Here is a tiny trained network, its code and every weight. The questions are about switching its units off for an input and a target symbol, where a switched-off unit gives its printed mean instead of its output.

import numpy as np


def w(rows, s, z=0):
    codes = np.array(rows[::2]) - 128.0
    scale = np.full(codes.shape[1], s)
    scale[-1] = z or s
    return codes * scale


def norm(h):
    return h / np.sqrt((h * h).mean(-1, keepdims=True) + 1e-5)


def f(y):
    return y / 2 * (1 + np.tanh(0.7978845608 * (y + 0.044715 * y**3)))


def softmax(a):
    e = np.exp(a - a.max(-1, keepdims=True))
    return e / e.sum(-1, keepdims=True)


def log_softmax(a):
    a = a - a.max(-1, keepdims=True)
    return a - np.log(np.exp(a).sum(-1, keepdims=True))


def net(x, mask):
    ids = ['βεηλμστψω'.index(c) for c in x.split()]
    T = len(ids)
    res = E[ids] + P[:T]
    r = norm(res)
    for j in range(3):
        rows = slice(4 * j, 4 * j + 4)
        q, k, v = (r @ M[0][rows].T for M in (Q, K, V))
        z = softmax(np.where(np.tri(T) > 0, q @ k.T / 4**0.5, -1e9)) @ v
        o = O[0][rows]
        res = res + np.where(mask[j], z, o[:, -1]) @ o[:, :-1]
    y = f(norm(res) @ A[0][:, :-1].T + A[0][:, -1])
    res = res + np.where(mask[3:11], y, B[0][:, -1]) @ B[0][:, :-1]
    return log_softmax(norm(res)[-1] @ U[:, :-1].T + U[:, -1])


Q, K, V, O, A, B = {}, {}, {}, {}, {}, {}
E = w([
[201,102,150,216],'β',
[166,24,71,113],'ε',
[198,121,19,99],'η',
[5,152,191,57],'λ',
[212,166,131,112],'μ',
[110,101,159,60],'σ',
[236,87,204,134],'τ',
[155,132,96,201],'ψ',
[151,98,87,135],'ω',
],0.013)
P = w([
[50,182,113,243],'0',
[102,30,185,86],'1',
[78,2,170,138],'2',
[110,59,198,139],'3',
[105,69,186,135],'4',
[79,89,172,160],'5',
],0.0048)
Q[0] = w([
[171,143,91,166],'H0',
[251,94,143,172],'H0',
[119,190,173,105],'H0',
[112,118,25,99],'H0',
[80,70,167,82],'H1',
[96,139,133,124],'H1',
[48,163,178,89],'H1',
[125,105,177,51],'H1',
[201,79,132,213],'H2',
[80,70,194,119],'H2',
[88,96,176,93],'H2',
[54,159,163,130],'H2',
],0.011)
K[0] = w([
[135,141,18,130],'H0',
[190,221,64,153],'H0',
[178,103,169,50],'H0',
[193,159,86,58],'H0',
[151,45,157,71],'H1',
[191,99,118,130],'H1',
[161,80,232,46],'H1',
[115,141,126,81],'H1',
[74,254,61,210],'H2',
[134,178,220,116],'H2',
[74,130,163,104],'H2',
[131,80,117,51],'H2',
],0.0089)
V[0] = w([
[188,163,181,133],'H0',
[111,106,196,122],'H0',
[147,22,104,111],'H0',
[179,57,221,182],'H0',
[123,105,153,7],'H1',
[149,120,53,117],'H1',
[101,77,142,79],'H1',
[104,113,149,47],'H1',
[247,121,59,93],'H2',
[146,189,217,129],'H2',
[68,163,1,113],'H2',
[81,49,168,134],'H2',
],0.0093)
O[0] = w([
[119,233,178,125,147],'H0',
[143,171,147,192,104],'H0',
[165,132,56,177,215],'H0',
[92,198,140,226,253],'H0',
[145,212,82,121,35],'H1',
[176,85,98,161,150],'H1',
[111,209,96,156,121],'H1',
[115,177,55,143,52],'H1',
[218,127,74,79,150],'H2',
[75,221,169,91,101],'H2',
[112,53,187,115,66],'H2',
[112,101,82,255,155],'H2',
],0.0071,0.0036)
A[0] = w([
[176,63,184,134,127],'N0',
[65,66,66,181,168],'N1',
[134,255,129,179,66],'N2',
[120,117,168,166,48],'N3',
[116,65,161,130,127],'N4',
[85,83,29,55,224],'N5',
[71,102,140,90,252],'N6',
[128,67,166,113,45],'N7',
],0.0085,0.0045)
B[0] = w([
[48,159,94,132,253],'N0',
[131,208,235,103,238],'N1',
[139,192,24,118,241],'N2',
[120,48,193,94,119],'N3',
[32,129,101,110,194],'N4',
[196,254,181,91,211],'N5',
[78,188,132,94,218],'N6',
[33,59,63,183,151],'N7',
],0.0072,0.0037)
U = w([
[148,155,178,170,23],'β',
[255,98,46,208,19],'ε',
[224,54,32,62,92],'η',
[33,217,121,142,107],'λ',
[144,149,172,53,106],'μ',
[149,143,66,197,14],'σ',
[121,206,29,193,253],'τ',
[52,55,119,133,177],'ψ',
[120,65,100,122,127],'ω',
],0.0096,0.0035)

Each question gives the input, a string of symbols that net reads in full, and the target symbol t.
The units are the heads (4 rows each of Q, K, V and O) and the neurons (one row each of A and B). Each row of codes is followed by its name. A weight is (code - 128) times the scale printed after its matrix; where a second scale follows, it is the last column's (O, A, B and U).
mask holds one flag per unit, heads first, then neurons. A switched-off unit (its flag False) gives its mean, the last column of its rows in O or B, instead of its output. The means were averaged over made-up inputs and are rounded, as every weight is.
A unit's drop is (log p(t) with every unit on - log p(t) with that unit switched off) / (log p(t) with every unit on - log p(t) with every unit switched off).
The circuit of an input: a set's keep is (log p(t) with only the set's units on - log p(t) with every unit switched off) / (log p(t) with every unit on - log p(t) with every unit switched off). Starting from all 11 units, units are removed one at a time, each time the one whose removal leaves the highest keep (on an exact tie, the one counted first), for as long as the keep stays at least 0.8.
units of the circuit, in order: the units of the circuit, biggest drop first
unit that matters most: the unit with the biggest drop
which heads matter: for each layer, one digit per head in row order, 1 if its drop is at least 0.15 and else 0, layers parted by /
drop of u: that unit's drop, to one decimal
input β η β σ ω, target β: units of the circuit, in order => (N1; H1)
input ε ψ μ, target ε: units of the circuit, in order => (H2)
input σ μ η λ ε, target τ: which heads matter => 011
input τ ψ σ τ, target τ: units of the circuit, in order => (H0; H2)
input η ε μ τ λ β, target η: which heads matter => 101
input ε ω τ, target ε: which heads matter => 000
input μ ψ μ, target μ: which heads matter => 101
input λ ε ω ψ ε η, target η: which heads matter => 100
input λ τ τ λ, target τ: units of the circuit, in order => (H2; H1; N2)
input η ε μ β τ, target η: which heads matter => 001
input μ ε ε τ μ, target μ: units of the circuit, in order => (H0; H1)
input ψ ψ τ, target ψ: which heads matter => 000
input ψ τ β, target ψ: which heads matter => 000
input μ σ η λ τ σ, target τ: units of the circuit, in order => (H1)
input η σ η ε ψ τ, target η: which heads matter => 101
input ψ λ σ λ τ, target ψ: drop of H0 => 0.1
input τ η β ω η η, target η: drop of H0 => 0.2
input μ ω μ τ, target μ: drop of H2 => 0.7
input ψ ω η ε ω ω, target ψ: drop of H1 => 0.4
input λ τ ω ω, target λ: unit that matters most => H2
